Below is a small trained network, with its code and all its weights. Each question gives an input and a class and asks what happens when units are switched off, that is, made to give their printed mean instead of their output.

import numpy as np


def w(rows, s, z=0):
    codes = np.array(rows[::2]) - 128.0
    scale = np.full(codes.shape[1], s)
    scale[-1] = z or s
    return codes * scale


def norm(h):
    return h / np.sqrt((h * h).mean(-1, keepdims=True) + 1e-5)


def f(y):
    return np.maximum(y, 0)


def log_softmax(a):
    a = a - a.max(-1, keepdims=True)
    return a - np.log(np.exp(a).sum(-1, keepdims=True))


def net(x, mask):
    res = np.array(x, float).reshape(1, 5) / 4 @ E
    u = 0
    for l in range(3):
        y = f(norm(res) @ A[l][:, :-1].T + A[l][:, -1])
        res = res + np.where(mask[u : u + 6], y, B[l][:, -1]) @ B[l][:, :-1]
        u += 6
    return log_softmax(norm(res)[-1] @ U[:, :-1].T + U[:, -1])


A, B = {}, {}
E = w([
[143,205,27,133,207,213,255,157],'x0',
[172,37,145,20,218,159,50,132],'x1',
[187,28,84,125,112,31,205,96],'x2',
[131,134,129,111,115,145,137,99],'x3',
[77,98,70,126,100,137,115,149],'x4',
],0.0072)
A[0] = w([
[122,64,156,51,191,146,106,135,93],'L0N0',
[140,114,88,95,133,55,162,79,167],'L0N1',
[134,112,151,90,205,181,79,177,78],'L0N2',
[144,160,65,124,178,150,153,123,142],'L0N3',
[146,68,110,101,205,119,150,114,96],'L0N4',
[197,85,68,39,254,217,136,170,2],'L0N5',
],0.0089,0.007)
B[0] = w([
[137,36,164,88,211,176,118,202,212],'L0N0',
[199,103,78,134,140,43,88,207,235],'L0N1',
[92,96,160,131,50,191,81,39,205],'L0N2',
[105,202,150,194,194,140,210,161,223],'L0N3',
[196,121,63,68,90,135,173,130,197],'L0N4',
[143,205,50,177,64,2,67,60,254],'L0N5',
],0.0083,0.0062)
A[1] = w([
[84,74,172,134,196,199,119,123,32],'L1N0',
[88,158,98,157,120,139,37,112,167],'L1N1',
[119,166,118,112,188,115,255,184,1],'L1N2',
[97,138,151,120,175,215,167,179,97],'L1N3',
[109,189,152,151,106,67,80,129,246],'L1N4',
[158,88,140,26,147,155,84,134,75],'L1N5',
],0.0095,0.0028)
B[1] = w([
[70,129,111,177,4,95,117,112,151],'L1N0',
[184,159,136,95,161,178,140,65,221],'L1N1',
[104,74,156,160,118,166,98,124,203],'L1N2',
[44,176,158,165,91,35,137,213,159],'L1N3',
[106,177,133,66,176,124,128,96,253],'L1N4',
[84,127,206,143,71,142,140,149,186],'L1N5',
],0.013,0.0074)
A[2] = w([
[145,150,113,153,117,58,164,117,108],'L2N0',
[101,136,157,102,115,25,97,122,215],'L2N1',
[170,76,111,180,116,163,169,160,3],'L2N2',
[91,122,96,141,119,150,153,89,154],'L2N3',
[143,97,107,210,128,79,154,126,8],'L2N4',
[127,8,129,91,138,137,169,173,34],'L2N5',
],0.012,0.0025)
B[2] = w([
[116,41,121,65,84,98,118,120,215],'L2N0',
[157,117,2,145,125,181,147,161,253],'L2N1',
[95,65,182,29,168,250,100,97,164],'L2N2',
[216,126,218,137,162,80,87,126,163],'L2N3',
[107,45,145,96,184,232,195,52,201],'L2N4',
[134,254,242,215,186,29,127,188,183],'L2N5',
],0.0097,0.008)
U = w([
[137,239,102,53,164,171,63,50,212],'0',
[177,58,1,93,129,63,149,124,252],'1',
[52,203,147,222,148,118,153,152,43],'2',
[88,34,152,125,196,186,177,108,96],'3',
[81,89,201,96,37,177,42,104,4],'4',
[166,88,185,139,120,32,72,212,109],'5',
],0.016,0.0017)

Each question gives the input, the list of numbers given to net, and the class t.
The units are the neurons (one row each of A and B). Each row of codes is followed by its name. A weight is (code - 128) times the scale printed after its matrix; where a second scale follows, it is the last column's (A, B and U).
mask holds one flag per neuron, layer by layer. A switched-off neuron (its flag False) gives its mean, the last column of its row in B, instead of its output. The means were averaged over made-up inputs and are rounded, as every weight is.
A unit's drop is (log p(t) with every unit on - log p(t) with that unit switched off) / (log p(t) with every unit on - log p(t) with every unit switched off).
The circuit of an input: a set's keep is (log p(t) with only the set's units on - log p(t) with every unit switched off) / (log p(t) with every unit on - log p(t) with every unit switched off). Starting from the 12 units with the biggest drops (on a tie, the unit counted first), units are removed one at a time, each time the one whose removal leaves the highest keep (on an exact tie, the one counted first), for as long as the keep stays at least 0.8.
units of the circuit, in order: the units of the circuit, biggest drop first
most important unit: the unit with the biggest drop
top k neurons: the k neurons with the biggest drops, biggest first
k most important neurons of layer l: the k neurons of layer l with the biggest drops, biggest first
input [-1,-2,-1,-4,6], class 0: most important unit : L0N0
input [0,1,-5,-8,6], class 4: top 3 neurons : L0N5, L0N2, L1N0
input [1,-2,-8,1,-6], class 2: top 2 neurons : L0N5, L1N3
input [-5,2,2,-4,7], class 5: units of the circuit, in order : L0N5, L2N5
input [2,-2,-1,6,7], class 2: units of the circuit, in order : L1N3, L0N5
input [-4,8,-1,-2,-5], class 4: top 2 neurons : L0N2, L1N5
input [-2,2,-8,-7,-2], class 4: units of the circuit, in order : L0N5, L1N0
input [-7,-4,0,-8,2], class 0: top 2 neurons : L1N4, L0N1
input [4,0,6,1,4], class 3: 2 most important neurons of layer 1 : L1N2, L1N4
input [1,-1,5,-5,-8], class 3: top 2 neurons : L0N5, L2N4
input [0,5,-4,-7,6], class 4: 2 most important neurons of layer 1 : L1N5, L1N0
input [8,7,3,-1,-7], class 1: 2 most important neurons of layer 0 : L0N5, L0N4
input [2,-4,8,-2,-8], class 3: top 2 neurons : L0N5, L2N4
input [0,6,4,6,6], class 5: top 3 neurons : L0N0, L2N5, L1N5
input [0,7,3,-6,1], class 5: units of the circuit, in order : L2N5
input [3,5,2,6,-2], class 1: top 2 neurons : L0N5, L0N4
input [0,4,1,-4,3], class 5: 4 most important neurons of layer 2 : L2N4, L2N5, L2N0, L2N2
input [0,6,2,-4,-2], class 5: 2 most important neurons of layer 0 : L0N0, L0N4
input [-2,1,8,-5,3], class 5: 2 most important neurons of layer 0 : L0N5, L0N3
input [8,-4,1,7,-6], class 3: units of the circuit, in order : L1N2
input [-4,0,-8,3,6], class 0: 3 most important neurons of layer 1 : L1N1, L1N2, L1N4
input [-8,0,8,-6,-2], class 1: top 3 neurons : L2N1, L0N0, L1N2
